Below are the code and all the weights of a small trained network. Each question names an input and a target symbol and asks about switching units off, where a switched-off unit gives its printed mean instead of its output.

import numpy as np


def w(rows, s, z=0):
    codes = np.array(rows[::2]) - 128.0
    scale = np.full(codes.shape[1], s)
    scale[-1] = z or s
    return codes * scale


def norm(h):
    return h / np.sqrt((h * h).mean(-1, keepdims=True) + 1e-5)


def f(y):
    return np.maximum(y, 0)


def softmax(a):
    e = np.exp(a - a.max(-1, keepdims=True))
    return e / e.sum(-1, keepdims=True)


def log_softmax(a):
    a = a - a.max(-1, keepdims=True)
    return a - np.log(np.exp(a).sum(-1, keepdims=True))


def net(x, mask):
    ids = ['δζλμπσφψ'.index(c) for c in x.split()]
    T = len(ids)
    res = E[ids] + P[:T]
    r = norm(res)
    for j in range(3):
        rows = slice(3 * j, 3 * j + 3)
        q, k, v = (r @ M[0][rows].T for M in (Q, K, V))
        z = softmax(np.where(np.tri(T) > 0, q @ k.T / 3**0.5, -1e9)) @ v
        o = O[0][rows]
        res = res + np.where(mask[j], z, o[:, -1]) @ o[:, :-1]
    y = f(norm(res) @ A[0][:, :-1].T + A[0][:, -1])
    res = res + np.where(mask[3:19], y, B[0][:, -1]) @ B[0][:, :-1]
    return log_softmax(norm(res)[-1] @ U[:, :-1].T + U[:, -1])


Q, K, V, O, A, B = {}, {}, {}, {}, {}, {}
E = w([
[162,20,39,100,166,99,200,60],'δ',
[2,62,191,180,76,160,82,117],'ζ',
[122,150,147,137,13,148,46,86],'λ',
[78,71,209,150,113,53,182,67],'μ',
[185,228,86,105,53,97,126,78],'π',
[111,196,94,89,194,15,172,115],'σ',
[46,139,42,163,170,189,68,114],'φ',
[190,51,192,84,196,195,207,151],'ψ',
],0.0051)
P = w([
[134,137,193,118,150,100,91,54],'0',
[178,113,163,191,153,79,54,165],'1',
[148,155,159,189,161,129,155,82],'2',
[87,144,154,76,110,102,103,65],'3',
[178,123,117,211,107,89,82,207],'4',
[129,150,143,170,145,138,182,107],'5',
[57,148,114,56,90,112,116,108],'6',
[160,132,84,182,63,113,111,254],'7',
[120,137,120,149,140,163,202,141],'8',
[38,156,89,31,72,133,136,150],'9',
],0.0051)
Q[0] = w([
[76,99,139,87,175,210,133,194],'head 0',
[104,210,102,83,82,129,42,114],'head 0',
[173,76,252,142,40,177,89,99],'head 0',
[61,54,85,177,138,224,87,111],'head 1',
[58,77,177,156,172,25,186,90],'head 1',
[147,154,39,126,137,165,208,44],'head 1',
[106,108,104,109,104,88,98,117],'head 2',
[110,176,132,141,133,189,213,72],'head 2',
[138,138,96,199,113,124,175,107],'head 2',
],0.02)
K[0] = w([
[89,66,139,128,189,206,98,192],'head 0',
[76,230,97,137,111,147,57,158],'head 0',
[101,103,245,169,27,134,121,129],'head 0',
[76,42,100,176,141,226,92,104],'head 1',
[89,49,181,131,182,53,214,146],'head 1',
[210,108,7,108,186,149,191,89],'head 1',
[84,175,115,146,110,99,117,132],'head 2',
[132,67,82,56,113,166,191,181],'head 2',
[161,106,88,136,124,146,175,129],'head 2',
],0.019)
V[0] = w([
[213,144,151,92,109,151,143,230],'head 0',
[165,117,241,73,246,145,68,92],'head 0',
[56,156,156,142,127,118,203,34],'head 0',
[107,131,110,116,90,130,194,195],'head 1',
[68,166,75,113,88,226,253,189],'head 1',
[69,132,103,90,190,111,159,93],'head 1',
[65,84,22,201,57,30,113,64],'head 2',
[72,219,128,187,105,86,108,123],'head 2',
[124,40,48,92,111,33,70,66],'head 2',
],0.0051)
O[0] = w([
[108,91,93,155,146,87,85,85,2],'head 0',
[129,164,134,165,61,103,44,166,102],'head 0',
[151,144,117,118,141,255,118,169,252],'head 0',
[136,121,131,145,137,157,64,118,63],'head 1',
[171,164,193,177,107,110,75,113,28],'head 1',
[155,129,90,158,85,167,122,84,150],'head 1',
[144,94,128,206,130,69,81,138,215],'head 2',
[121,140,159,175,97,32,134,73,166],'head 2',
[161,81,96,155,121,122,62,140,231],'head 2',
],0.0044,0.0029)
A[0] = w([
[164,94,181,162,177,73,95,122,168],'neuron 0',
[131,127,97,126,191,114,186,124,82],'neuron 1',
[206,88,170,166,159,153,119,170,47],'neuron 2',
[140,104,69,98,95,117,150,169,182],'neuron 3',
[163,111,227,170,253,97,113,93,123],'neuron 4',
[133,165,117,103,108,119,117,116,169],'neuron 5',
[167,55,194,102,193,97,44,67,163],'neuron 6',
[171,149,162,120,152,139,2,137,89],'neuron 7',
[35,92,74,69,148,127,118,152,51],'neuron 8',
[173,99,206,160,132,128,123,61,39],'neuron 9',
[111,93,129,74,55,116,135,141,135],'neuron 10',
[104,122,204,130,189,137,76,62,64],'neuron 11',
[150,193,145,107,162,117,59,146,112],'neuron 12',
[166,118,138,155,155,165,63,87,79],'neuron 13',
[158,120,195,119,75,138,119,85,31],'neuron 14',
[204,151,199,96,146,112,99,69,1],'neuron 15',
],0.0084,0.0043)
B[0] = w([
[164,72,99,121,126,175,181,148,223],'neuron 0',
[165,71,138,143,115,133,122,174,167],'neuron 1',
[88,76,101,201,144,88,185,136,178],'neuron 2',
[83,184,146,156,114,144,107,127,253],'neuron 3',
[120,149,195,80,173,111,3,120,173],'neuron 4',
[125,86,160,106,164,129,124,171,221],'neuron 5',
[157,173,159,94,146,164,30,109,189],'neuron 6',
[156,59,116,189,158,130,176,171,168],'neuron 7',
[175,169,208,77,140,39,184,120,171],'neuron 8',
[102,145,51,96,134,74,190,122,144],'neuron 9',
[148,149,112,156,180,76,181,145,218],'neuron 10',
[89,155,104,151,61,131,137,202,138],'neuron 11',
[99,96,100,131,119,134,141,52,163],'neuron 12',
[167,165,90,139,135,89,183,114,171],'neuron 13',
[150,113,125,83,77,188,43,101,157],'neuron 14',
[149,115,203,187,32,137,179,64,143],'neuron 15',
],0.013,0.004)
U = w([
[196,84,162,116,176,109,38,157,187],'δ',
[162,65,64,204,148,100,214,165,107],'ζ',
[67,155,132,162,31,112,96,207,137],'λ',
[125,254,114,191,160,129,81,68,64],'μ',
[124,155,141,71,159,230,189,147,139],'π',
[172,105,205,139,59,106,158,35,51],'σ',
[148,137,22,49,68,95,132,101,254],'φ',
[17,92,113,98,186,97,122,55,95],'ψ',
],0.0075,0.00092)

Each question gives the input, a string of symbols that net reads in full, and the target symbol t.
The units are the heads (3 rows each of Q, K, V and O) and the neurons (one row each of A and B). Each row of codes is followed by its name. A weight is (code - 128) times the scale printed after its matrix; where a second scale follows, it is the last column's (O, A, B and U).
mask holds one flag per unit, heads first, then neurons. A switched-off unit (its flag False) gives its mean, the last column of its rows in O or B, instead of its output. The means were averaged over made-up inputs and are rounded, as every weight is.
A unit's drop is (log p(t) with every unit on - log p(t) with that unit switched off) / (log p(t) with every unit on - log p(t) with every unit switched off).
The circuit of an input: a set's keep is (log p(t) with only the set's units on - log p(t) with every unit switched off) / (log p(t) with every unit on - log p(t) with every unit switched off). Starting from the 12 units with the biggest drops (on a tie, the unit counted first), units are removed one at a time, each time the one whose removal leaves the highest keep (on an exact tie, the one counted first), for as long as the keep stays at least 0.8.
circuit, biggest first: the units of the circuit, biggest drop first
most important unit: the unit with the biggest drop
k most important neurons: the k neurons with the biggest drops, biggest first
which heads matter: for each layer, one digit per head in row order, 1 if its drop is at least 0.15 and else 0, layers parted by /
input δ π ψ σ ψ σ λ φ, target δ: which heads matter => 110
input δ ψ λ, target π: circuit, biggest first => head 2
input μ π σ λ σ λ, target φ: which heads matter => 001
input μ φ λ ψ π λ σ σ σ, target π: which heads matter => 001
input ψ σ π ψ π ψ λ μ, target δ: circuit, biggest first => neuron 4; head 1; head 0
input π δ ζ, target ζ: circuit, biggest first => head 2; neuron 13
input ζ π μ π ψ φ π λ, target δ: circuit, biggest first => head 1; head 0; neuron 6
input π π φ δ, target μ: 2 most important neurons => neuron 3; neuron 0
input σ π ζ δ ψ, target δ: 3 most important neurons => neuron 4; neuron 0; neuron 6
input φ ζ ζ φ φ, target λ: circuit, biggest first => head 1; neuron 10; neuron 3
input π ζ π δ φ φ σ ψ, target δ: circuit, biggest first => head 0; neuron 6
input δ ψ σ, target π: which heads matter => 101
input λ μ λ ζ σ π, target σ: circuit, biggest first => neuron 15; head 1
input σ λ π λ μ ζ μ ψ φ, target π: most important unit => head 2
input λ μ φ δ δ μ σ ζ, target δ: 2 most important neurons => neuron 4; neuron 6
input ψ φ φ μ ζ ψ σ δ, target δ: circuit, biggest first => head 0; head 1; neuron 6
input δ μ ζ π, target σ: which heads matter => 001
input σ φ λ, target φ: circuit, biggest first => neuron 9; neuron 14
input ζ π δ π π, target λ: which heads matter => 011
input π ψ σ μ λ φ ζ ζ, target ζ: most important unit => neuron 0
input σ ζ σ λ σ, target λ: which heads matter => 110
input ζ φ σ δ δ φ μ, target φ: which heads matter => 011
input δ π λ π λ, target ζ: which heads matter => 000
input σ σ ψ ψ ζ, target δ: which heads matter => 100
input π φ π λ φ σ δ ζ λ, target ζ: which heads matter => 001
input μ μ λ λ, target δ: which heads matter => 011
